Below are the code and all the weights of a small trained network. Each question names an input and a target symbol and asks about switching units off, where a switched-off unit gives its printed mean instead of its output.

import numpy as np


def w(rows, s, z=0):
    codes = np.array(rows[::2]) - 128.0
    scale = np.full(codes.shape[1], s)
    scale[-1] = z or s
    return codes * scale


def norm(h):
    return h / np.sqrt((h * h).mean(-1, keepdims=True) + 1e-5)


def f(y):
    return y / 2 * (1 + np.tanh(0.7978845608 * (y + 0.044715 * y**3)))


def softmax(a):
    e = np.exp(a - a.max(-1, keepdims=True))
    return e / e.sum(-1, keepdims=True)


def log_softmax(a):
    a = a - a.max(-1, keepdims=True)
    return a - np.log(np.exp(a).sum(-1, keepdims=True))


def net(x, mask):
    ids = ['αβδεζηθλμπστφψω'.index(c) for c in x.split()]
    T = len(ids)
    res = E[ids] + P[:T]
    r = norm(res)
    for j in range(3):
        rows = slice(3 * j, 3 * j + 3)
        q, k, v = (r @ M[0][rows].T for M in (Q, K, V))
        z = softmax(np.where(np.tri(T) > 0, q @ k.T / 3**0.5, -1e9)) @ v
        o = O[0][rows]
        res = res + np.where(mask[j], z, o[:, -1]) @ o[:, :-1]
    y = f(norm(res) @ A[0][:, :-1].T + A[0][:, -1])
    res = res + np.where(mask[3:11], y, B[0][:, -1]) @ B[0][:, :-1]
    return log_softmax(norm(res)[-1] @ U[:, :-1].T + U[:, -1])


Q, K, V, O, A, B = {}, {}, {}, {}, {}, {}
E = w([
[124,50,62,58],'α',
[9,203,79,116],'β',
[64,109,161,135],'δ',
[57,80,129,47],'ε',
[113,70,122,125],'ζ',
[23,140,154,95],'η',
[48,111,164,105],'θ',
[33,162,201,112],'λ',
[109,196,21,166],'μ',
[68,106,161,132],'π',
[56,181,178,91],'σ',
[45,207,67,176],'τ',
[50,78,172,71],'φ',
[141,2,82,34],'ψ',
[41,145,123,108],'ω',
],0.0087)
P = w([
[177,133,146,115],'0',
[41,97,164,150],'1',
[17,204,73,42],'2',
[139,155,145,151],'3',
[65,77,136,149],'4',
[138,135,2,37],'5',
[140,156,145,152],'6',
[71,76,125,152],'7',
[111,209,69,95],'8',
[141,155,146,153],'9',
[75,71,119,154],'10',
[147,204,32,94],'11',
[141,153,147,152],'12',
],0.019)
Q[0] = w([
[143,175,53,122],'h0',
[20,4,108,211],'h0',
[40,142,100,42],'h0',
[176,215,194,141],'h1',
[104,211,88,64],'h1',
[232,209,186,8],'h1',
[161,74,195,160],'h2',
[143,76,137,253],'h2',
[175,169,62,37],'h2',
],0.015)
K[0] = w([
[170,141,73,108],'h0',
[209,82,235,84],'h0',
[84,118,152,8],'h0',
[58,119,137,188],'h1',
[69,181,93,91],'h1',
[7,35,85,154],'h1',
[121,68,111,200],'h2',
[165,148,197,208],'h2',
[152,170,70,152],'h2',
],0.016)
V[0] = w([
[129,155,181,151],'h0',
[123,100,159,50],'h0',
[106,3,210,202],'h0',
[179,218,65,153],'h1',
[147,166,220,232],'h1',
[240,74,102,204],'h1',
[110,132,81,176],'h2',
[130,148,75,103],'h2',
[137,204,100,133],'h2',
],0.016)
O[0] = w([
[160,119,143,83,118],'h0',
[64,116,62,84,194],'h0',
[87,8,192,92,47],'h0',
[88,116,102,228,126],'h1',
[215,45,174,171,73],'h1',
[123,157,241,191,2],'h1',
[80,168,113,110,119],'h2',
[129,151,155,86,144],'h2',
[88,123,188,93,132],'h2',
],0.014,0.012)
A[0] = w([
[113,134,115,207,137],'n0',
[180,156,127,104,55],'n1',
[61,111,159,151,105],'n2',
[162,189,167,52,220],'n3',
[255,178,167,104,3],'n4',
[188,69,151,107,69],'n5',
[137,177,89,154,134],'n6',
[192,122,74,76,101],'n7',
],0.024,0.0041)
B[0] = w([
[156,65,123,170,157],'n0',
[125,151,179,132,139],'n1',
[148,141,197,151,153],'n2',
[84,37,112,148,201],'n3',
[2,131,171,139,138],'n4',
[145,131,42,136,175],'n5',
[151,138,63,139,234],'n6',
[147,171,231,145,249],'n7',
],0.033,0.011)
U = w([
[21,183,44,69,169],'α',
[135,231,61,117,182],'β',
[158,59,82,136,65],'δ',
[80,112,163,33,101],'ε',
[111,55,161,243,85],'ζ',
[146,190,188,85,131],'η',
[233,139,137,100,86],'θ',
[108,130,211,175,229],'λ',
[50,187,136,254,5],'μ',
[158,55,79,128,42],'π',
[13,190,197,167,117],'σ',
[127,123,138,248,212],'τ',
[177,96,124,13,2],'φ',
[32,51,101,149,131],'ψ',
[177,200,176,166,161],'ω',
],0.012,0.0024)

Each question gives the input, a string of symbols that net reads in full, and the target symbol t.
The units are the heads (3 rows each of Q, K, V and O) and the neurons (one row each of A and B). Each row of codes is followed by its name. A weight is (code - 128) times the scale printed after its matrix; where a second scale follows, it is the last column's (O, A, B and U).
mask holds one flag per unit, heads first, then neurons. A switched-off unit (its flag False) gives its mean, the last column of its rows in O or B, instead of its output. The means were averaged over made-up inputs and are rounded, as every weight is.
A unit's drop is (log p(t) with every unit on - log p(t) with that unit switched off) / (log p(t) with every unit on - log p(t) with every unit switched off).
The circuit of an input: a set's keep is (log p(t) with only the set's units on - log p(t) with every unit switched off) / (log p(t) with every unit on - log p(t) with every unit switched off). Starting from all 11 units, units are removed one at a time, each time the one whose removal leaves the highest keep (on an exact tie, the one counted first), for as long as the keep stays at least 0.8.
circuit, biggest first: the units of the circuit, biggest drop first
unit that matters most: the unit with the biggest drop
k most important neurons: the k neurons with the biggest drops, biggest first
which heads matter: for each layer, one digit per head in row order, 1 if its drop is at least 0.15 and else 0, layers parted by /
drop of u: that unit's drop, to one decimal
input ω λ β η ε, target β: circuit, biggest first -> n3
input ω α ε σ ε α λ ψ, target β: which heads matter -> 100
input σ θ ε β ω σ ε μ, target ω: circuit, biggest first -> n7; h1; n3
input θ θ η ψ π ω ω τ τ ψ η ε λ, target λ: 2 most important neurons -> n7; n3
input ψ δ ψ σ, target σ: circuit, biggest first -> h1; n4; n7
input α η τ λ ω ψ λ ψ ψ τ λ, target μ: which heads matter -> 011
input λ τ τ σ α, target θ: which heads matter -> 010
input θ ζ ε δ τ, target φ: circuit, biggest first -> h0; h1; n3
input β ω ψ δ ω, target ψ: 2 most important neurons -> n7; n6
input λ ψ τ α β β σ τ ζ μ μ, target θ: circuit, biggest first -> h1; n7; n5; h0
input λ τ ψ α δ, target θ: circuit, biggest first -> h1; n3
input σ λ ω ω ψ β ζ λ, target ω: circuit, biggest first -> h1; n7; n3
input λ σ ψ θ α ζ π λ ε τ φ, target θ: 3 most important neurons -> n7; n3; n5
input ψ μ τ ω π η δ ψ β ψ ψ, target σ: circuit, biggest first -> h1
input η τ σ ζ θ α ω τ ζ σ ω, target η: circuit, biggest first -> h1; n7
input ω ε ζ π φ φ η θ, target β: 2 most important neurons -> n3; n7
input β μ φ η ζ δ φ β, target ψ: 2 most important neurons -> n7; n6
input δ β η δ η σ τ ω ω μ, target μ: 2 most important neurons -> n4; n6
input τ π ω δ ζ ε ω σ τ ψ ω, target ζ: drop of h1 -> 0.9
input ψ π β ε μ σ ω η, target σ: drop of n7 -> 0.1
input τ τ η ψ ψ ε ψ λ π π ψ, target ζ: unit that matters most -> h1
input τ τ λ θ β ω ε ω, target ζ: drop of h1 -> 1.7
input τ ω μ ζ ψ ε π ψ θ ε σ, target ζ: drop of h1 -> 1.6
input η π λ π λ, target η: 2 most important neurons -> n7; n3
